Moves between objects:
JJ l HB
JJ c JD
JJ u SC
JJ k DQ
JJ v CN
HF l RN
HF k ZN
HF f JR
HF v FS
NB l CN
NB u ZH
NB k JD
NB v HN
FS l SQ
FS k HF
FS f DD
FS v SB
RQ c BZ
RQ k ZQ
RQ f MR
RQ v QS
RL l ZQ
RL c QG
RL k BG
RL f LD
RL v BZ
PR l CG
PR c GT
PR u GF
PR k TZ
PR v HT
TM l MR
TM c QL
TM u BZ
TM k LD
TM f TZ
TM v GF
ZQ c RL
ZQ k CC
ZQ f ZD
ZQ v RQ
CR l SC
CR u SB
CR k DD
CR f JD
CR v ZH
LD l ZD
LD c SC
LD u RL
LD k HM
LD f HB
LD v TM
HB l FH
HB c JJ
HB u LD
HB k HT
HB v TZ
HN l GT
HN u JR
HN k NB
HN v DJ
QG l RL
QG c SB
QG k SQ
QG f SC
QG v PH
DD l JM
DD u FS
DD k JR
DD f DJ
DD v CR
JM l HM
JM c DD
JM u SQ
JM k JP
JM f DQ
JM v SC
CN l TZ
CN c NB
CN u QL
CN k JJ
CN v GT
PN c TZ
PN u MR
PN k FH
PN v CG
SQ l BG
SQ c FS
SQ k RN
SQ f JM
SQ v QG
GT l PR
GT c HN
GT u JP
GT k CN
GT v DQ
SB l QG
SB k FS
SB f CR
SB v ZN
RN l HH
RN c HF
RN k PH
RN f JP
RN v SQ
CG c PR
CG u HP
CG k PN
CG v FZ
QL l TM
QL c ZH
QL u PH
QL k SC
QL f CN
QL v JP
QS c HH
QS k RQ
QS f HP
QS v CC
ZD c LD
ZD u ZQ
ZD k DH
ZD f FH
ZD v MR
HH l QS
HH c RN
HH k BZ
HH f GF
HH v BG
JD l JJ
JD u CR
JD k DJ
JD v NB
DH c HM
DH u CC
DH k HP
DH f FZ
DH v ZD
BZ l RQ
BZ c PH
BZ k RL
BZ f TM
BZ v HH
CC c BG
CC k QS
CC f DH
CC v ZQ
MR c TM
MR u RQ
MR k ZD
MR f PN
MR v HP
ZN l PH
ZN k SB
ZN f ZH
ZN v HF
JR l JP
JR u HF
JR k ZH
JR f HN
JR v DD
DJ l DQ
DJ u DD
DJ k HN
DJ v JD
ZH l QL
ZH u ZN
ZH k CR
ZH f NB
ZH v JR
HM l DH
HM c JM
HM u BG
HM k GF
HM f HT
HM v LD
JP l GF
JP c JR
JP u RN
JP k QL
JP f GT
JP v JM
FZ c HT
FZ u DH
FZ k CG
FZ v FH
HT l FZ
HT c DQ
HT u HM
HT k PR
HT v HB
TZ l PN
TZ c CN
TZ u TM
TZ k HB
TZ v PR
PH l BZ
PH c ZN
PH k QG
PH f QL
PH v RN
DQ l HT
DQ c DJ
DQ u JM
DQ k GT
DQ v JJ
SC l LD
SC c CR
SC u QG
SC k JM
SC f JJ
SC v QL
GF l HP
GF c JP
GF u HH
GF k TM
GF f PR
GF v HM
FH c HB
FH u ZD
FH k FZ
FH v PN
BG l CC
BG c SQ
BG k HH
BG f HM
BG v RL
HP c GF
HP u QS
HP k MR
HP f CG
HP v DH

The rows follow the links: the fewer symbols apart two objects are, the more alike their rows tend to be.

Each row is also shifted at random along 3 hidden directions that mean nothing.

Some objects, each with a row of numbers:
FH: [-260   76 -157 -419 -209  301   69  -92  266   20 -228 -626  143 -145  124 -216 -117 -257  326  -74  347 -134  152 -206  -20  -27  -50 -493  301   40  -34 -221  -50    6  -68  511  280 -326 -190   48 -284]
RN: [ 416  -87  213  420  141 -118 -166  415 -277 -276  161  387  162   93  -58  101  182   -7 -405  138 -391 -121 -130  -18  -23  172 -263  417  -91  -39  -52  480  224 -118  160 -387   72  455  398 -155  146]
NB: [-332   60 -115 -181   65  284  175  -85 -290  -49  155 -233  -90 -340  270 -377 -372  280  -79  189  368 -184  -24  488  144 -113 -314  110  184  182 -118  115  349  287  453  335 -148  117 -761  198 -402]
JM: [-508  -85  193  286   60 -347 -163 -108  136  597  -45  475   60   75 -146  172  -27  100  -26   73 -108  104 -440   -1 -224 -176   92  223 -119 -146  205 -370 -388  130 -329 -689  156   -3  443 -377  374]
RQ: [ 114  -91  -47  -31  205  233  138  534 -242 -561 -132  171  109   56 -222 -190  196 -434 -240   -7 -171   70  678  -53  315   50  170 -252 -288 -222  -83  451 -207 -103  -29  463 -347  266  229  220 -281]
BZ: [-222   42  -60   11   37   13  -12   25   42 -789   14  171   51  206 -183  645  290  -24 -246 -253 -513  312  689 -216  -64  377  253   27 -374 -314  -47  297   13 -382  -66   82   19  -72  270  279  166]
DJ: [-463  106  -83  -68   13   -8 -236  132  177  635  145 -484   68 -371  287 -460 -214  195   68  212  191 -470 -717   55 -107 -458 -286  199  574  157   -7 -150  239  323  230 -218  331   70 -265 -139  184]
HH: [1335   56  139  174 -139   45 -214  201 -267 -275    6  186  -12  198  -92   12  167 -156 -291  111 -234  -32  152 -156  110  103 -106   52 -174 -243 -231  374 -242 -233   39 -132 -236  355  256  115  263]
DD: [-103 -139   39  250  243 -361 -127  238   80  556  159  186 -166 -156  -41   36  -67  260  -13 -236 -252  112 -491  -10 -187 -482  106  435   15  216   94 -114  110  326 -159 -528 -100   89  196 -246  446]
ZQ: [-182   49  199 -179  208  158   47  391 -389 -375 -376   21  394  -57 -318 -155  300 -479 -112 -153 -259   56  484 -339  -11 -138  150  -74   32  245 -172  270 -158 -403 -107  190  147   82  440  107  -13]
FZ: [ 194   -8 -133  -98 -358  135  131 -126  318  439 -224 -399 -128  -93   29 -181  -18 -367  327  161  610 -164 -452 -198  148   72 -135 -414   10    7   58 -271 -428  -61    2  136 -475 -184  -75  -89 -127]
RL: [   3  115  155 -202   67  133 -255  -29 -108 -566 -492  177  137   17 -370  171  -68 -198  -19 -270 -468  208  467 -381 -118 -134  186  163 -287  -46 -181  301 -264 -450 -128  209  -58 -126   82  176  427]
QL: [-135 -255  -54  343  377 -101  222 -332 -354 -324  248  442    3  388  -37  156  -42  400 -297   34 -216  156  358  614    5  173  258  -33   28 -382  113  -38  151  196  -41  101  169  110 -415  147 -193]
ZD: [-391   81  136 -317  315   90  289   93 -163  -13 -385 -348  269   86 -180 -385  139 -183  301 -168    9   48  558  -61   80 -154  532 -508  104  -73  -96 -121 -212  -46 -333  260   88 -239   78  187 -286]
GT: [ 485 -155 -367  101 -402   97  116 -380  332  368   51  180 -497   29   95  279 -470   14   14  265  796  109 -536  295  205  448 -151  -16 -407 -295  334 -361  -11  172  -12  199 -832  -88 -383 -127 -213]
ZN: [ 669   39  -79   53  465   72 -185  192 -207 -590  172  315   65 -165 -185  129   84  508 -255 -105 -255   62  473   70  -45   20 -156  431   25  -10  -32  370  442 -127  144  318  195  108 -149  156   43]
PR: [ -30    2  118  138 -424  141  -70 -248   94  355  267 -442 -122  167  381 -404 -153  -94  100  460  473 -251 -451  106  156   84 -127 -328  190 -220 -170 -173  -17   31  343  -80  -66   -4 -264   27 -287]

In each set, the symbols that take the first to the second take the third to the fourth, perhaps in another order. Give the fourth.
Answers are names.
[ 222  -78   53  -33  254   59  -99  134 -384 -685   45  503   22   83 -187  434  109   45 -356 -103 -439  216  467   64    9  329 -126  258 -343  -58   40  524   68 -259  -20  205  145  269   24   -4    2]
to [ 990  169  -40 -274  370  -44 -148  112  -46 -444 -250  447  166 -490 -193  411 -211  316  -72 -365 -412  265  298  -42 -235 -203  -24  676   22  414  148  104  261 -163  -95  313  273    2 -321   16  236]
as [-620   33  318   83  -24  -87 -119  643  -22 -108 -268   92  124   20 -248 -138  517 -579   34  -57 -296 -254  143 -642   -7 -148   93  -43 -207   31   10  148 -158 -367 -272 -406   65  371  942   86  223]
to HH

[ 322   60   95  230   98 -302 -205 -350  426  538   38  302   41   16   23  254  -99  160   36  -65 -157  179 -346  121 -297   74   34  324   85  131  187 -404  -43   99 -236 -553  564 -254  291 -510  449]
to [ 381 -230   42  311  186 -231 -149  542 -221  -53  202  356 -185  -42 -147   72   28  191 -341   32 -307 -113  -37  123   34 -113 -213  573 -271  122  -23  465  168   34  289 -285 -314  437   47  -44  157]
as [-340    2 -183  192   -7 -192   89 -466  -15 -375  226 -145   31  547  -48  278   94  217  -66  -76 -226  250  487  213   31  237  515 -446   53 -291 -237  -38  146  118 -168 -170  481 -395   29  168 -271]
to QG

[-182  101  215   20  192  -38 -348  102   24 -333 -261  433  337 -128 -193  708  134   62 -251 -245 -503  471  246 -211 -214   25   25  353   16  118   38   84   76 -458 -239   10  445  102   20 -112  476]
to [ 164  202  238 -257  329   49 -325  -78 -318 -348 -380  145  333   68 -179 -150   89 -210 -267 -111 -490  135  424 -277 -212 -228  -16  107  132  228 -322  277 -366 -301   30  146  151   88 -150  278  374]
as [ 618 -208  -28  371  172 -171   39 -137 -292  219  157  -94 -327  440  146 -475   43 -210 -162  476  136 -104 -118  323  230  -92  395 -207  -30 -529 -296  111 -232  278  244 -504 -396  224  136  -14 -215]
to HP

[ 672   69  286 -138   36   23  -87  591 -402   34 -323   72  229 -132  -72 -474  105 -392  -50  178 -122 -179   16 -212 -110 -245 -144   43    6  106  -99  324 -363 -201  -84  -25  -52  238  672   -8   77]
to [ 188  -87  260  155  -79 -149  152  329  153  481 -123 -441   56  120   15 -557  200 -287  247  -32  135 -101 -262 -125 -100 -195  249 -359  331   84 -118 -213 -165  168 -265 -274  367  -38  612 -189 -133]
as [ 949  -11 -121  403  316 -375  138  198 -163   93  501   56  -76  -31  126 -178  -40  563 -276  183  -46 -155 -162  448  -17 -216   71  431  178  -24  -40  134  423  487  103 -305  154  283  -42    0 -218]
to HN

[-165  -51  -89  194  297 -139  142 -301  -62 -444  268  502  -93  356   69  324 -164  384 -247   45 -282  396  432  675  155  219  250  -90 -149 -381   81  -58  176  260  -44  163  172    4 -306 -100 -227]
to [ -29  210 -286 -117  -30  136  242 -223  -93  -21  131 -189 -215 -184  166    9 -399  461  -25   40  362 -139  -40  316  191   52 -204   20   56  187  209   20  399  276  228  480  117 -116 -723  116 -348]
as [ 727   27  170  -33    4 -219 -488   77  101   30 -307  190   -4   -6 -207  319   69 -168 -154  -44 -430  -24  -13 -506 -293  -31   90  154 -109  -23  -36  102 -324 -397 -201 -370   78   -6  430 -120  511]
to JM

[ -23  -33 -245  429  195 -186 -143  540   20 -146  250  449 -140 -109 -214  316  120   85 -295  -32 -445  -38  -11 -129   -5   33  -66  433 -195  102   38  323  353  -49  146 -441 -163  298  306   13  154]
to [-283   36   56 -109  366  -44 -301  383 -379 -231  -98  297  127 -342 -109   89   66  176 -354 -228 -386  202  447 -276 -219 -238  -86  450   87  418   -3  261  204 -234  -48  -94  279  194   76  154  461]
as [-105  -27 -335   34 -412   25  241 -137  645  102   96 -350 -252   93  111  324    8 -131  430   55  701  -77 -196 -177  308  553 -123 -511 -174   29  319 -203   -6  112  -97   -8 -338 -364  315  -89 -380]
to FH

[-641  -64   53  103 -451  148  -42 -109   -5  452  240 -435 -235  223  261 -382  -87 -171  159  486  511 -450 -650   -9  116  100  -82 -337   30 -297 -160 -133 -168   85  254 -303 -335   55 -105 -135 -261]
to [ 683 -188  -45  496  -40 -284    8  -52 -179  158  378  389 -218  254  -33  177 -135  224 -169  217  184   48 -276  478  120  181   64  185 -383 -359  255 -131  -78  226 -108 -317 -356  197  161 -183  -54]
as [ 191  -17  271  -38  -73 -131 -339 -178 -130  523 -188 -282   77  325   87 -563   10 -208  319   80 -150  -98 -256    2 -224 -429  356  -25  191 -158 -190 -242 -467   71    8 -507   56   65  274 -213  287]
to SQ

[ 188   12  -62  -91 -340  255  239  206  230  139  239 -467  -74   49  227 -304   67 -158  213  209  649 -274 -301 -137  226  142 -256 -460  279  -47  -67  -86  -34  134   53  106  -46 -155  218  -77 -359]
to [  77   49 -104  -36 -512   90  -88 -527  712  295 -263 -339 -201  -97  251  374 -272 -105  441  -49  604  -65 -484 -260 -179   65    0 -297   58   36   76 -507 -198  -15 -163  -12  -89 -466 -179 -280  235]
as [ 529  -72 -227  118  192   55  394   24    5 -360  154  -56  -68  156  -50 -178  133  -10   -7  -24  157  104  596  132  209  203  291 -477    0 -177   27   -7  109  123 -165  322   21 -214   17  258 -548]
to GF

[-110 -159 -267   48 -342  119  238   50  476  110   93 -302 -218  -21   83   64  128 -208  363  119  652 -205 -188  -91  146  401 -240 -556    0 -148  246 -193  -66   99  -44   82 -254 -138  191  -45 -464]
to [-1022   -68   -19   -83   112   -46   157   -16   191  -141  -263   -37   149   155  -237    56   238  -369   141  -377   -65   188   628  -262   -75   -57   549  -529   -29    73   -52  -316  -139   -91  -517   213   298  -348   509   185  -194]
as [-655  -89 -442  294 -306 -282   44  -26  659  278  318   31 -512  -67  131  647  -83  316  160 -119  467  -90 -612  -31  -40  385 -160  263 -167  -23  333 -168  369  281  -97 -274 -107 -206 -131   71  -48]
to CR

[ 339 -165   29  103  143  177  160  430 -281 -607  -86  109  241   -6 -112 -105  329 -311  -94  -66 -289   48  644 -174  155  127  -61 -141 -137 -198 -103  456  -32 -163    4  319 -121   96  215  262 -205]
to [ 930  -52    9  170 -151    4   63  391  -43 -199  246  -60  156  162  104   91  380 -194  -56  -22 -179  -11  149 -407  101  254 -237  -54   56   37  -71  319  299 -119 -153 -134   97  235  590  155  -65]
as [ -69 -181 -355  423 -121 -115  278  299  212  157  258  -99 -282  329  -63   96  382 -428  164  214  409   84  -40   66  316  103  293 -364 -358 -475   -7  -64 -106  252 -155 -306 -540  169  557   44 -510]
to DH

[-178 -104   20  330   46  -93 -252  469 -238 -233  133  259  -96  331 -355  126  363 -236 -252  154 -385  -50  -24 -219   63   63  -83  109 -405 -291 -185  421 -372 -199   45 -358 -400  483  626   78  121]
to [ 993  145  231   33 -152  -37 -109  296  369 -212 -279   -6  222  -72 -271  168  388 -254  101 -217 -327   15  -37 -584 -292  207  -47  -42  141  237  131  204   21 -293 -203  -69  466  -31  613 -177  188]
as [-1166   -22  -181  -154  -163   225  -112   -23   107   222  -203  -141  -248  -351    92   157  -338   167   217  -292   350   -42  -218   116   -40  -201    58   252    33   178   129  -239    62    29    95   384  -364  -229  -489    33    20]
to CN

[-168   65  262  123   49 -273 -173   -8  -23  599  -91  404  -34  154 -161 -181  -62  -77  -51   91  -53  142 -483  121 -157 -185   41  324 -122 -124  199 -273 -273   90 -225 -672  -93  101  342 -475  368]
to [ 131 -165   -9  509 -102 -126  153   84 -152  164  385  284  -91  433  157 -184   86  279 -344  434 -140 -100 -324  383  128   75   72  100    3 -297   59  -19   10  260   19 -658   25  291  239 -234 -104]
as [-146   -4  140 -328  106  -68 -134 -447 -210   17 -373   44  120  283 -148   90 -147  -24  214 -160 -198  421  497   24  -38 -319  724 -329   56 -156 -109 -233 -488 -110  -43  213  -63 -116 -257  147   40]
to HM

[  15    2   20  457  274 -394   26  331 -193  281  529   57 -187  124  208 -262  137  314 -191  204 -194  -78 -137  281  101 -170  106  331  108   -2   53  102  464  370  188 -513  -66  451   86 -128   -3]
to [ 172  -53  -70  266   82 -440   -2  182  397  449   26  324 -202 -275 -162  399 -145  357   51 -313  -65   84 -492   46 -194 -337  280  688 -106  178  364 -338  257  274 -155 -581 -221   67  150 -152  292]
as [-801   76  -45 -314 -250  315   43 -361  237  113 -306  105  -96  -70  112  199 -377  -72  252   21  324   73 -219  139   30   93  -17    1   33   51  212 -317 -328  -56    8  358 -298 -277 -414 -234  106]
to CN

